Below is a small trained network, with its code and all its weights. Each question gives an input and a class and asks what happens when units are switched off, that is, made to give their printed mean instead of their output.

import numpy as np


def w(rows, s, z=0):
    codes = np.array(rows[::2]) - 128.0
    scale = np.full(codes.shape[1], s)
    scale[-1] = z or s
    return codes * scale


def f(y):
    return y / 2 * (1 + np.tanh(0.7978845608 * (y + 0.044715 * y**3)))


def log_softmax(a):
    a = a - a.max(-1, keepdims=True)
    return a - np.log(np.exp(a).sum(-1, keepdims=True))


def net(x, mask):
    res = np.array(x, float).reshape(1, 7) / 4 @ E
    y = f(res @ A[0][:, :-1].T + A[0][:, -1])
    res = res + np.where(mask, y, B[0][:, -1]) @ B[0][:, :-1]
    return log_softmax(res[-1] @ U[:, :-1].T + U[:, -1])


A, B = {}, {}
E = w([
[98,80,57,145,175],'x0',
[217,170,186,136,133],'x1',
[126,210,106,73,99],'x2',
[51,164,106,117,108],'x3',
[6,84,185,53,103],'x4',
[27,213,123,222,118],'x5',
[102,152,186,89,255],'x6',
],0.0085)
A[0] = w([
[148,158,93,193,127,216],'neuron 1',
[144,165,135,81,83,113],'neuron 2',
[93,107,212,41,36,198],'neuron 3',
[197,136,186,80,116,147],'neuron 4',
[177,84,108,76,40,217],'neuron 5',
[34,175,113,255,21,192],'neuron 6',
[231,195,203,57,175,241],'neuron 7',
[79,216,71,168,153,189],'neuron 8',
[214,165,62,232,157,203],'neuron 9',
[83,220,94,129,209,237],'neuron 10',
[124,172,68,191,156,253],'neuron 11',
[82,8,72,170,78,194],'neuron 12',
[99,38,69,94,81,226],'neuron 13',
[84,146,112,123,56,134],'neuron 14',
[117,174,163,249,133,194],'neuron 15',
[217,97,174,116,187,236],'neuron 16',
],0.0087,0.0037)
B[0] = w([
[144,130,179,99,185,181],'neuron 1',
[23,140,3,137,50,145],'neuron 2',
[69,201,124,144,159,196],'neuron 3',
[70,207,89,78,118,163],'neuron 4',
[56,168,74,131,167,187],'neuron 5',
[182,135,195,46,75,249],'neuron 6',
[205,141,89,87,34,201],'neuron 7',
[201,64,154,134,79,198],'neuron 8',
[174,132,174,83,139,220],'neuron 9',
[128,109,238,94,54,195],'neuron 10',
[170,94,187,86,96,192],'neuron 11',
[103,135,159,89,231,202],'neuron 12',
[110,183,69,66,187,191],'neuron 13',
[147,112,109,108,39,166],'neuron 14',
[165,64,187,130,206,201],'neuron 15',
[221,208,139,51,148,182],'neuron 16',
],0.0073,0.013)
U = w([
[142,98,120,253,125,3],'0',
[163,18,147,163,106,91],'1',
[102,61,210,138,173,154],'2',
[110,170,81,65,72,159],'3',
[234,117,139,1,181,170],'4',
[101,95,66,100,235,106],'5',
],0.0086,0.0043)

Each question gives the input, the list of numbers given to net, and the class t.
The units are the neurons (one row each of A and B). Each row of codes is followed by its name. A weight is (code - 128) times the scale printed after its matrix; where a second scale follows, it is the last column's (A, B and U).
mask holds one flag per neuron, in row order. A switched-off neuron (its flag False) gives its mean, the last column of its row in B, instead of its output. The means were averaged over made-up inputs and are rounded, as every weight is.
A unit's drop is (log p(t) with every unit on - log p(t) with that unit switched off) / (log p(t) with every unit on - log p(t) with every unit switched off).
The circuit of an input: a set's keep is (log p(t) with only the set's units on - log p(t) with every unit switched off) / (log p(t) with every unit on - log p(t) with every unit switched off). Starting from the 12 units with the biggest drops (on a tie, the unit counted first), units are removed one at a time, each time the one whose removal leaves the highest keep (on an exact tie, the one counted first), for as long as the keep stays at least 0.8.
circuit, biggest first: the units of the circuit, biggest drop first
top k neurons: the k neurons with the biggest drops, biggest first
drop when u is switched off: that unit's drop, to one decimal
input [-3,-2,4,-3,-1,8,-6], class 4: top neuron => [neuron 6]
input [0,4,0,-7,8,6,-5], class 2: circuit, biggest first => [neuron 7; neuron 16]
input [-2,0,-5,6,5,1,3], class 2: circuit, biggest first => [neuron 7; neuron 16]
input [3,-7,-5,-2,-2,0,3], class 5: circuit, biggest first => [neuron 6; neuron 7]
input [0,2,0,5,3,4,1], class 2: circuit, biggest first => [neuron 7; neuron 16]
input [0,7,-7,1,3,5,-6], class 2: top 2 neurons => [neuron 16; neuron 7]
input [5,-2,4,8,2,6,1], class 4: top 2 neurons => [neuron 6; neuron 8]
input [3,1,-5,-6,7,1,0], class 5: top 2 neurons => [neuron 6; neuron 10]
input [5,-1,-3,1,4,4,3], class 2: drop when neuron 16 is switched off => 0.2
input [1,-1,0,8,4,-7,2], class 5: drop when neuron 6 is switched off => 0.1
input [3,-4,1,4,6,-3,8], class 5: drop when neuron 6 is switched off => 0.3
